|  33 |   9 |  12 |  18 | -31 |  22 | -13 |  17 |  27 |   7 | = R
| -66 |  24 | -29 |  13 |  47 | -57 | -47 |  41 | -59 | -14 | = H
| -78 |  -2 |  56 | -79 | -54 |  -3 |  60 | -47 |  -7 |  24 | = L
|  -89 |    0 |   70 | -102 |  -74 |   -2 |   87 |  -65 |   -2 |   36 | = Q
| -23 |  -2 |  50 | -37 | -59 |  22 |  23 | -12 |  23 |  19 | = V
| -39 |  14 | -14 |  10 |  26 | -33 | -37 |  30 | -34 |  -9 | = W
|  16 |   6 |   7 |   7 | -18 |  -8 |  -8 |  13 |  14 |   4 | = F
| -51 |  30 | -27 |  23 |  40 | -47 | -50 |  52 | -47 | -10 | = X
|  16 |   6 |   7 |   7 | -18 |  12 |  -8 |  13 |  14 |   4 | = C
| -53 |  18 | -20 |  40 |  37 | -45 | -41 |  34 | -47 | -12 | = S
both V H:  : | -59 |
both W X:  : | 30 |
both R V:  : | 22 |

|  54 |  -3 |  71 |  -1 | -12 | -29 | -69 | = K
|  -10 | -105 |   10 |   -7 |   60 |   35 |   46 | = M
|   4 |  90 |  -5 |  -1 |   3 | -37 | -50 | = Y
|  69 | -13 | -12 |   6 |  -8 | -31 | -85 | = Z
both K Y:  : | -1 |
both K Z:  : | -12 |

| 100 |  44 |  -4 |  31 | 111 | -> D
| -43 |  21 |  34 | -74 |  43 | -> P
|  31 | 101 | -40 |  67 | -14 | -> U
| -13 |  43 | -18 |  46 | 115 | -> N
both N P:  : | 43 |
both P N:  : | 43 |

|  -8 |  16 |   1 | -57 |  13 |  24 |  53 |   5 |  12 |  22 |  21 |  -4 |  17 |  -6 |  17 |  11 | -23 |   2 |  27 |   2 | -56 |  24 |   8 |   8 |  -8 |  13 |   8 |  65 | -41 |   2 |  21 |  -4 |   5 |   7 |  -9 |  44 |  -2 | -21 |   6 | -> B
|  13 | -10 |  -7 | -49 |   2 |   1 |  44 |  17 |  -7 | -29 |  34 |  -1 |  18 | -10 |  21 |  -5 |  -5 |  -8 |  17 |   5 |   5 |   2 |   0 |   2 |  -9 | -10 |  24 |  52 | -11 | -88 |  31 |  -2 |   3 |  10 |  -6 | -31 |  -6 | -27 |   6 | -> G
|  -3 | -10 |  -7 | -49 |   2 |  25 |  44 |  17 |  -9 | -29 |  34 |  -1 |  18 | -10 |  18 |  -5 |  -5 |  -8 |  17 |   5 | -48 |   2 |   0 |   2 |  -9 |  24 |  24 |  52 | -77 | -42 | -10 | -12 |  16 | -11 | -24 | -28 |   4 |  17 |   2 | -> T
q: |  13 | -10 |  -7 | -49 |   2 |   1 |  44 |  17 |  -7 | -29 |  34 |  -1 |  18 | -10 |  21 |  -5 |  -5 |  -8 |  17 |   5 |   5 |   2 |   0 |   2 |  -9 | -10 |  24 |  52 | -11 | -88 |  31 |  -2 |   3 |  10 |  -6 | -31 |  -6 | -27 |   6 | : G
q: |  -3 | -10 |  -7 | -49 |   2 |  25 |  44 |  17 |  -9 | -29 |  34 |  -1 |  18 | -10 |  18 |  -5 |  -5 |  -8 |  17 |   5 | -48 |   2 |   0 |   2 |  -9 |  24 |  24 |  52 | -77 | -42 | -10 | -12 |  16 | -11 | -24 | -28 |   4 |  17 |   2 | : T
q: |  -8 |  16 |   1 | -57 |  13 |  24 |  53 |   5 |  12 |  22 |  21 |  -4 |  17 |  -6 |  17 |  11 | -23 |   2 |  27 |   2 | -56 |  24 |   8 |   8 |  -8 |  13 |   8 |  65 | -41 |   2 |  21 |  -4 |   5 |   7 |  -9 |  44 |  -2 | -21 |   6 | : B

|  11 |  66 |  18 | -68 | -54 |  15 |  27 | = J
|   2 |   3 |  66 | -16 |  73 | -68 | -46 | = E
| -53 | 102 | -54 |   0 |  38 |   3 |  -1 | = A
both E A:  : | 3 |
both J A:  : | -54 |
q: | -53 | 102 | -54 |   0 |  38 |   3 |  -1 | : A
both A J:  : | -54 |
both A E:  : | 3 |

|  67 |  60 |   6 |  -3 | -45 |  -8 | -84 |   0 |  19 | -75 |  36 | -61 |  39 |  32 | = Povo
| -12 |  -7 |  21 |  12 |  15 |  19 |  22 |  51 |  28 |  39 |  -3 |  22 |   3 |   0 | = tudus
| -113 |  -97 |  -26 |   -7 |   65 |   -3 |  117 |    1 |  -64 |   69 |  -51 |   90 |  -72 |    0 | = sikik
|  67 |  60 |   6 |  -3 | -45 |  -8 | -84 | -49 |  19 | -75 |  36 | -61 |  39 |   0 | = novu
| -30 | -23 |  33 |  11 |  17 |  19 |  34 |  51 |  19 |  44 | -12 |  28 |  -8 |   0 | = sotal
| -66 | -46 |   6 |   9 |  43 |  19 |  69 |  33 | -12 |  49 | -20 |  64 | -35 |   0 | = Bam
q: | -113 |  -97 |  -26 |   -7 |   65 |   -3 |  117 |    1 |  -64 |   69 |  -51 |   90 |  -72 |    0 | : sikik
both sotal sikik:  : | 0 |

|  8 | -4 | -7 | -8 | -3 | : rike
|  1 | -3 |  2 | -8 | -3 | : gir
| -7 |  2 | -4 | -3 |  2 | : mas
q: | -7 |  2 | -4 | -3 |  2 | : mas
q: |  1 | -3 |  2 | -8 | -3 | : gir
q: |  8 | -4 | -7 | -8 | -3 | : rike

|   16 |   34 |  -30 |    0 | -115 |    5 |   46 |    6 | : vefuv
|  -70 |   17 |  -80 |    0 | -112 |   14 |    7 |  -13 | : papo
|   46 |   17 |    7 |    0 | -112 |   62 |   45 |   70 | : kog
both vefuv papo:  : | 0 |
q: |   16 |   34 |  -30 |    0 | -115 |    5 |   46 |    6 | : vefuv

|   28 |  -23 |   -6 |  -13 |   15 |  -40 |   15 |   -6 |  -13 |  -19 |   43 |   -7 |   -1 |   29 | -103 |   14 |    7 |  -21 |    9 |   -8 |  -22 |   17 |  -52 |   -8 |   11 |    1 |   41 |  -13 |   30 |   25 |   41 |   28 |  -22 |   20 |  -20 |   29 |   20 |    0 |  -35 |   11 |   26 |   25 |  -37 | : falod
| -3 | -2 | -2 | -6 | -3 | -3 |  3 | -6 |  2 | -3 |  1 |  0 |  0 |  2 |  1 |  0 |  2 |  0 |  2 |  4 |  4 |  4 | -4 | -5 | -4 |  1 |  0 |  4 | -3 |  5 | -3 |  3 |  3 |  0 |  1 | -1 | -2 |  1 | -1 |  1 |  3 |  2 |  3 | : vom
|  15 |   2 |   2 |   7 |   8 | -17 | -10 |   1 | -10 |  -4 |  11 |   5 |   1 |   3 | -15 |   2 |   1 |  -6 |  -4 |  -3 |  -2 |   4 |  -4 |   1 |  14 |   1 |  -2 | -12 |  -6 |  11 |  13 |   7 | -11 |  -5 |  -1 |  -3 |   3 |   4 |  -7 |  -1 |  -1 |  -8 |   0 | : saro
|  -1 |   3 |  -6 |  -6 |  -2 | -16 |  -4 | -15 |  -3 |  -7 |   1 |   4 |   3 |   5 |  12 |   1 |   5 |   1 |   3 |   7 |  11 |   7 |  -3 |  -9 |  -2 |   3 | -12 |   2 |  -8 |  17 |  -7 |   7 |   6 | -13 |   8 | -15 |  -6 |   5 |  -2 |  -3 |   0 | -11 |  14 | : Kal
| -31 | -11 | -35 | -52 | -18 | -40 |  25 | -64 |  10 | -20 |  11 |  -2 |   0 |  16 |  12 |  12 |  18 |  10 |  17 |  32 |  42 |  24 | -33 | -42 | -42 |  10 | -15 |  28 | -16 |  45 | -33 |  24 |  34 | -19 |  16 | -21 | -17 |  16 | -12 |  -7 |  14 |  -1 |  28 | : Kesok
|  50 |  -8 |   5 |  18 |  26 | -55 | -18 |   8 | -25 |  -6 |  44 |   9 | -10 |  18 | -81 |   8 |   4 | -22 |  -5 | -16 | -23 |  10 | -31 |   4 |  45 |   2 |  19 | -32 |  23 |  32 |  54 |  31 | -37 |  -2 | -17 |   7 |  17 |   8 | -28 |   1 |  10 |  -9 | -22 | : dabom
q: |  50 |  -8 |   5 |  18 |  26 | -55 | -18 |   8 | -25 |  -6 |  44 |   9 | -10 |  18 | -81 |   8 |   4 | -22 |  -5 | -16 | -23 |  10 | -31 |   4 |  45 |   2 |  19 | -32 |  23 |  32 |  54 |  31 | -37 |  -2 | -17 |   7 |  17 |   8 | -28 |   1 |  10 |  -9 | -22 | : dabom
q: |   28 |  -23 |   -6 |  -13 |   15 |  -40 |   15 |   -6 |  -13 |  -19 |   43 |   -7 |   -1 |   29 | -103 |   14 |    7 |  -21 |    9 |   -8 |  -22 |   17 |  -52 |   -8 |   11 |    1 |   41 |  -13 |   30 |   25 |   41 |   28 |  -22 |   20 |  -20 |   29 |   20 |    0 |  -35 |   11 |   26 |   25 |  -37 | : falod
q: |  15 |   2 |   2 |   7 |   8 | -17 | -10 |   1 | -10 |  -4 |  11 |   5 |   1 |   3 | -15 |   2 |   1 |  -6 |  -4 |  -3 |  -2 |   4 |  -4 |   1 |  14 |   1 |  -2 | -12 |  -6 |  11 |  13 |   7 | -11 |  -5 |  -1 |  -3 |   3 |   4 |  -7 |  -1 |  -1 |  -8 |   0 | : saro

| -18 |  23 |  90 | -66 | : Penud
| -62 |  94 |  70 | -17 | : Zolu
|  -74 |  -92 |   71 | -108 | : Fof
|  40 |   6 | -52 |  19 | : fofod
|  90 | -63 |  91 |  36 | : kone
| -70 |  90 |  70 |  81 | : Takul
|    6 |    5 |   89 | -110 | : Kubat
|  -70 | -110 |  -11 |  -34 | : bese
| -110 |    7 |   36 |   99 | : Rinev
| -53 |  97 |  58 | -18 | : tevo
|  69 | 108 | -57 |  37 | : tuzag
both Zolu Takul:  : | 70 |
both Kubat bese:  : | -110 |
both Kubat Rinev:  : | -110 |
both kone Takul:  : | 90 |
both Kubat fofod:  : | 6 |
both kone Rinev:  : | 36 |
both Penud tevo:  : | -18 |

|  54 |   4 |  89 |  77 | -61 | -37 |  53 |  33 |   2 |  -7 | -29 |   5 |  28 |  nuza
|   2 | -37 | -43 |  27 | -20 | -59 |   8 |  46 | -42 | -49 |  34 |  18 | -80 |  Zos
|    3 | -115 |  108 |   17 |  -94 |    5 |   16 |   33 |   23 |  -42 |   -8 |   -6 |   72 |  sokat
|  29 | -56 |  17 |   6 | -77 | -48 |   5 |  25 | -40 | -26 |   5 |   6 | -38 |  Kar
both nuza Kar:  : | 5 |
both Zos sokat:  : | -42 |
q: |   2 | -37 | -43 |  27 | -20 | -59 |   8 |  46 | -42 | -49 |  34 |  18 | -80 | : Zos
both Kar nuza:  : | 5 |
q: |  29 | -56 |  17 |   6 | -77 | -48 |   5 |  25 | -40 | -26 |   5 |   6 | -38 | : Kar
q: |  54 |   4 |  89 |  77 | -61 | -37 |  53 |  33 |   2 |  -7 | -29 |   5 |  28 | : nuza

| -17 | -12 | -15 | -14 | -55 | -40 |  64 |   7 | -> piro
| -17 | -12 | -15 | -14 | -55 | -40 | -36 |  -3 | -> Gup
|   8 |   0 |   3 |   9 |  17 |  34 | -36 |  45 | -> fiko
| -121 |  -62 |  -81 |   30 |   11 |   52 |   43 |  -10 | -> ludaz
| -57 | -47 | -49 |  17 | -72 |  25 |  73 | -35 | -> risep
| -72 | -59 | -65 |  72 |  15 |  73 | -71 |   8 | -> seli
both Gup fiko:  : | -36 |
both seli fiko:  : | 8 |
q: | -57 | -47 | -49 |  17 | -72 |  25 |  73 | -35 | : risep

|  -7 |   4 | -21 | -14 |   3 | -18 |  30 | -23 | -15 | = lir
| -12 |  -9 |   8 | -14 | -11 |  -2 | -15 | -16 |  -3 | = zavo
| -23 | -19 | -14 | -47 | -29 | -30 |  85 | -89 | -28 | = Nidu
| -14 |  13 | -16 |  14 | -27 |  -4 | -11 | -26 |  -3 | = tave
|  17 |   4 | -21 |  15 |   3 | -18 |  14 |   3 | -15 | = Nif
| -12 |   0 | -28 | -15 |   1 | -26 |  37 | -34 | -22 | = dapa
|  -4 | -21 |  63 | -28 | -40 |  30 |  14 | -19 |  30 | = zanad
|   9 |  16 | -45 |  10 |  -7 | -26 |  -1 |   8 | -27 | = Vareb
| -16 |  10 | -25 |  -8 |  -3 | -26 |  44 | -41 | -23 | = Kedi
both tave Nidu:  : | -14 |
both tave Nif:  : | 14 |
both Nidu Kedi:  : | -23 |
both lir Vareb:  : | -7 |
q: |  -7 |   4 | -21 | -14 |   3 | -18 |  30 | -23 | -15 | : lir
both dapa tave:  : | -26 |
both zavo Nidu:  : | -14 |

|  30 | -13 |   6 |  48 |  17 | -33 |  20 | -83 |  11 |   2 | -> tima
|  38 | -24 |  -1 |  80 | -93 | -52 |  29 | -89 |  -3 |  -5 | -> soka
|  13 | -27 |  29 | -26 |   2 | -18 |  36 |  14 | -18 |  18 | -> farog
|   17 |   38 |  -54 |  -40 |  -22 |  101 |  -55 |   -8 |   56 | -109 | -> popad
|  29 | -18 |  53 | -79 |  32 | -22 |  32 |  35 | -13 |   1 | -> Zata
|  18 |  -7 |  42 | -81 |  37 | -10 |  34 |  62 |  20 |  -4 | -> sut
| -31 |   9 |  40 | -31 |  31 | -30 |  10 |  30 |   1 |  16 | -> roz
both roz tima:  : | 30 |
both tima popad:  : | 17 |

| -75 |   0 |  54 |  84 | -51 |  64 | : tuvim
|  56 | -92 |  72 | -57 |  -8 |  66 | : zamat
| -92 |  44 |  -1 |  82 |  41 |  56 | : Sop
| 41 | 88 | 54 | 84 | 42 | -1 | : zofip
| -78 | -36 |  74 | -83 | -22 |  -8 | : Lebin
q: | -75 |   0 |  54 |  84 | -51 |  64 | : tuvim
q: |  56 | -92 |  72 | -57 |  -8 |  66 | : zamat
both Lebin zamat:  : | -8 |

